Here is a tiny trained network, its code and every weight. The questions are about switching its units off for an input and a target symbol, where a switched-off unit gives its printed mean instead of its output.

import numpy as np


def w(rows, s, z=0):
    codes = np.array(rows[::2]) - 128.0
    scale = np.full(codes.shape[1], s)
    scale[-1] = z or s
    return codes * scale


def f(y):
    return np.maximum(y, 0)


def softmax(a):
    e = np.exp(a - a.max(-1, keepdims=True))
    return e / e.sum(-1, keepdims=True)


def log_softmax(a):
    a = a - a.max(-1, keepdims=True)
    return a - np.log(np.exp(a).sum(-1, keepdims=True))


def net(x, mask):
    ids = ['ΓΛΩαδηξστψ'.index(c) for c in x.split()]
    T = len(ids)
    res = E[ids] + P[:T]
    q, k, v = (res @ M[0].T for M in (Q, K, V))
    z = softmax(np.where(np.tri(T) > 0, q @ k.T / 2**0.5, -1e9)) @ v
    res = res + np.where(mask[0], z, O[0][:, -1]) @ O[0][:, :-1]
    y = f(res @ A[0][:, :-1].T + A[0][:, -1])
    res = res + np.where(mask[1:13], y, B[0][:, -1]) @ B[0][:, :-1]
    return log_softmax(res[-1] @ U[:, :-1].T + U[:, -1])


Q, K, V, O, A, B = {}, {}, {}, {}, {}, {}
E = w([
[223,224,106,192,106],'Γ',
[164,151,186,175,182],'Λ',
[161,54,179,191,57],'Ω',
[209,84,159,175,44],'α',
[105,102,182,200,251],'δ',
[228,148,123,174,66],'η',
[85,159,67,128,90],'ξ',
[133,122,140,187,255],'σ',
[181,181,122,184,187],'τ',
[140,85,193,185,163],'ψ',
],0.014)
P = w([
[65,228,164,35,105],'0',
[202,164,196,186,136],'1',
[212,150,189,197,139],'2',
[208,127,177,202,131],'3',
[215,115,168,213,139],'4',
[213,124,168,207,125],'5',
[234,121,156,226,118],'6',
[227,89,159,233,138],'7',
[236,99,151,238,120],'8',
[248,105,151,235,112],'9',
[255,105,150,234,78],'10',
],0.0055)
Q[0] = w([
[234,149,110,254,134],'h1',
[188,148,154,208,162],'h1',
],0.0083)
K[0] = w([
[55,130,69,54,84],'h1',
[11,155,99,46,104],'h1',
],0.012)
V[0] = w([
[71,136,126,142,252],'h1',
[186,210,46,107,196],'h1',
],0.014)
O[0] = w([
[106,10,192,43,59,2],'h1',
[39,94,181,227,56,226],'h1',
],0.013,0.0035)
A[0] = w([
[134,88,192,144,15,202],'n1',
[48,174,122,194,104,127],'n2',
[226,88,73,100,191,254],'n3',
[1,129,93,183,59,49],'n4',
[59,72,167,95,188,78],'n5',
[66,158,132,208,92,65],'n6',
[205,59,82,16,165,148],'n7',
[136,207,158,224,182,121],'n8',
[149,79,166,148,69,143],'n9',
[143,147,172,112,201,91],'n10',
[29,80,83,44,60,106],'n11',
[3,186,26,128,87,205],'n12',
],0.0075,0.0061)
B[0] = w([
[118,131,96,154,220,205],'n1',
[156,78,155,54,72,181],'n2',
[45,186,176,141,110,190],'n3',
[65,225,84,80,122,161],'n4',
[167,121,77,155,120,144],'n5',
[97,126,131,61,79,178],'n6',
[128,134,201,49,58,148],'n7',
[130,29,83,91,75,251],'n8',
[99,137,133,130,188,176],'n9',
[133,153,110,111,83,150],'n10',
[122,156,15,54,163,148],'n11',
[254,160,186,145,177,149],'n12',
],0.008,0.021)
U = w([
[89,105,109,112,22,39],'Γ',
[174,123,216,198,209,174],'Λ',
[140,180,120,99,125,142],'Ω',
[135,164,39,178,131,98],'α',
[162,73,134,73,133,75],'δ',
[194,66,84,136,69,141],'η',
[171,106,158,198,123,253],'ξ',
[125,108,85,146,186,87],'σ',
[27,159,142,171,111,132],'τ',
[156,135,254,114,112,146],'ψ',
],0.0065,0.0056)

Each question gives the input, a string of symbols that net reads in full, and the target symbol t.
The units are the heads (2 rows each of Q, K, V and O) and the neurons (one row each of A and B). Each row of codes is followed by its name. A weight is (code - 128) times the scale printed after its matrix; where a second scale follows, it is the last column's (O, A, B and U).
mask holds one flag per unit, heads first, then neurons. A switched-off unit (its flag False) gives its mean, the last column of its rows in O or B, instead of its output. The means were averaged over made-up inputs and are rounded, as every weight is.
A unit's drop is (log p(t) with every unit on - log p(t) with that unit switched off) / (log p(t) with every unit on - log p(t) with every unit switched off).
The circuit of an input: a set's keep is (log p(t) with only the set's units on - log p(t) with every unit switched off) / (log p(t) with every unit on - log p(t) with every unit switched off). Starting from the 12 units with the biggest drops (on a tie, the unit counted first), units are removed one at a time, each time the one whose removal leaves the highest keep (on an exact tie, the one counted first), for as long as the keep stays at least 0.8.
circuit, biggest first: the units of the circuit, biggest drop first
unit that matters most: the unit with the biggest drop
k most important neurons: the k neurons with the biggest drops, biggest first
drop when u is switched off: that unit's drop, to one decimal
input δ Γ η τ τ η Ω α α σ, target δ: circuit, biggest first	[h1]
input Ω η δ Λ σ ψ ψ δ τ Γ Ω, target Ω: circuit, biggest first	[h1 n3]
input ψ α σ, target ψ: circuit, biggest first	[h1 n7 n8]
input ψ τ η ψ δ δ τ ψ, target ψ: circuit, biggest first	[h1 n7 n8]
input Γ τ σ δ, target Γ: circuit, biggest first	[h1 n2 n6]
input δ Γ α Ω Λ, target δ: 2 most important neurons	[n11 n7]
input η Ω ψ ψ η τ α Γ Ω Γ, target η: 2 most important neurons	[n8 n2]
input Ω δ η η τ α ψ Γ Ω σ σ, target Ω: circuit, biggest first	[h1 n7]
input τ α Γ η ψ η σ Γ ψ, target τ: circuit, biggest first	[h1 n4 n8]
input τ τ η σ η σ δ ψ ψ τ σ, target τ: 2 most important neurons	[n4 n8]
input Γ σ α η τ, target Γ: circuit, biggest first	[h1 n6 n2]
input Λ η Λ σ η, target Λ: 2 most important neurons	[n8 n1]
input σ Λ η σ σ η τ Γ σ ψ, target σ: 2 most important neurons	[n1 n11]
input α σ η σ Ω, target α: most important neuron	[n2]
input σ ψ τ ψ Ω η ψ η α, target σ: 3 most important neurons	[n1 n11 n9]
input Ω τ δ τ Λ ψ Ω ψ Λ, target Ω: 2 most important neurons	[n3 n7]
input ψ η ψ δ Λ ψ η δ Λ, target ψ: 2 most important neurons	[n7 n8]
input Λ δ Λ σ, target Λ: 2 most important neurons	[n8 n6]
input α τ Γ, target α: drop when h1 is switched off	1.5
input Λ Γ η τ α ψ ψ δ ψ η ψ, target Λ: drop when h1 is switched off	0.6
input η σ σ, target η: unit that matters most	n8
